Below are the code and all the weights of a small trained network. Each question names an input and a class and asks about switching units off, where a switched-off unit gives its printed mean instead of its output.

import numpy as np


def w(rows, s, z=0):
    codes = np.array(rows[::2]) - 128.0
    scale = np.full(codes.shape[1], s)
    scale[-1] = z or s
    return codes * scale


def f(y):
    return np.maximum(y, 0)


def log_softmax(a):
    a = a - a.max(-1, keepdims=True)
    return a - np.log(np.exp(a).sum(-1, keepdims=True))


def net(x, mask):
    res = np.array(x, float).reshape(1, 6) / 4 @ E
    y = f(res @ A[0][:, :-1].T + A[0][:, -1])
    res = res + np.where(mask, y, B[0][:, -1]) @ B[0][:, :-1]
    return log_softmax(res[-1] @ U[:, :-1].T + U[:, -1])


A, B = {}, {}
E = w([
[162,93,154,193,199,162,174,172,204,113],'x0',
[133,133,141,142,140,126,137,141,130,131],'x1',
[168,171,34,48,129,196,121,246,99,84],'x2',
[8,120,73,180,210,81,75,177,144,120],'x3',
[132,2,200,159,70,106,132,194,50,39],'x4',
[83,125,187,136,36,190,55,170,186,164],'x5',
],0.0076)
A[0] = w([
[219,164,190,51,83,180,209,87,113,148,6],'N0',
[123,221,78,66,183,170,119,47,210,236,59],'N1',
[165,136,37,129,200,53,232,86,54,82,167],'N2',
[97,144,127,74,71,74,52,92,15,132,239],'N3',
[186,193,27,68,168,218,96,255,88,66,8],'N4',
[110,95,189,157,157,31,146,27,165,194,118],'N5',
[23,121,83,127,219,52,37,196,132,130,116],'N6',
[77,147,165,130,64,225,43,159,183,140,89],'N7',
],0.0074,0.002)
B[0] = w([
[112,168,150,232,53,180,168,52,85,172,223],'N0',
[87,61,145,98,147,157,197,178,79,51,251],'N1',
[41,127,153,86,85,67,157,140,210,221,229],'N2',
[132,196,139,124,205,139,182,212,103,136,212],'N3',
[2,161,181,133,168,131,83,57,104,107,254],'N4',
[70,130,148,107,178,138,62,107,70,127,221],'N5',
[135,117,58,209,56,186,176,103,86,173,223],'N6',
[92,114,153,51,141,126,155,126,193,228,221],'N7',
],0.0092,0.0097)
U = w([
[151,142,47,197,86,188,150,68,106,166,124],'0',
[92,137,140,100,176,128,1,46,93,92,55],'1',
[129,133,117,74,126,101,149,136,218,201,126],'2',
[137,52,149,111,149,157,201,195,87,37,118],'3',
[152,167,138,155,193,149,163,180,123,141,191],'4',
[140,130,114,123,146,140,134,126,132,144,254],'5',
[190,163,85,90,148,73,108,142,163,82,85],'6',
[214,157,46,105,130,82,105,145,193,44,39],'7',
],0.0091,0.0048)

Each question gives the input, the list of numbers given to net, and the class t.
The units are the neurons (one row each of A and B). Each row of codes is followed by its name. A weight is (code - 128) times the scale printed after its matrix; where a second scale follows, it is the last column's (A, B and U).
mask holds one flag per neuron, in row order. A switched-off neuron (its flag False) gives its mean, the last column of its row in B, instead of its output. The means were averaged over made-up inputs and are rounded, as every weight is.
A unit's drop is (log p(t) with every unit on - log p(t) with that unit switched off) / (log p(t) with every unit on - log p(t) with every unit switched off).
The circuit of an input: a set's keep is (log p(t) with only the set's units on - log p(t) with every unit switched off) / (log p(t) with every unit on - log p(t) with every unit switched off). Starting from all 8 units, units are removed one at a time, each time the one whose removal leaves the highest keep (on an exact tie, the one counted first), for as long as the keep stays at least 0.8.
units of the circuit, in order: the units of the circuit, biggest drop first
most important unit: the unit with the biggest drop
k most important neurons: the k neurons with the biggest drops, biggest first
drop when u is switched off: that unit's drop, to one decimal
input [3,8,-4,1,8,-8], class 2: most important unit	N2
input [-6,-4,-1,0,-3,-1], class 4: 2 most important neurons	[N3 N4]
input [4,5,0,-2,3,6], class 2: 2 most important neurons	[N1 N7]
input [-4,-5,-5,8,1,-3], class 0: 2 most important neurons	[N6 N4]
input [8,-6,7,-8,-3,2], class 0: 2 most important neurons	[N0 N5]
input [-7,-6,-3,-6,-3,5], class 4: 2 most important neurons	[N3 N6]
input [2,-3,2,6,-5,3], class 0: 4 most important neurons	[N6 N3 N2 N5]
input [-8,-3,3,8,-8,2], class 0: 2 most important neurons	[N6 N5]
input [1,3,-6,-5,-5,-2], class 1: 2 most important neurons	[N5 N6]
input [-8,-4,4,-4,7,-7], class 4: 3 most important neurons	[N3 N1 N7]
input [-4,-2,-8,8,-2,-2], class 0: 2 most important neurons	[N6 N4]
input [-8,-7,1,4,-8,-6], class 3: drop when N7 is switched off	0.1
input [3,7,2,0,3,7], class 2: drop when N7 is switched off	0.5
input [-4,-6,1,-1,-6,3], class 3: drop when N1 is switched off	0.7
input [-6,1,-5,-5,6,8], class 2: units of the circuit, in order	[N7]
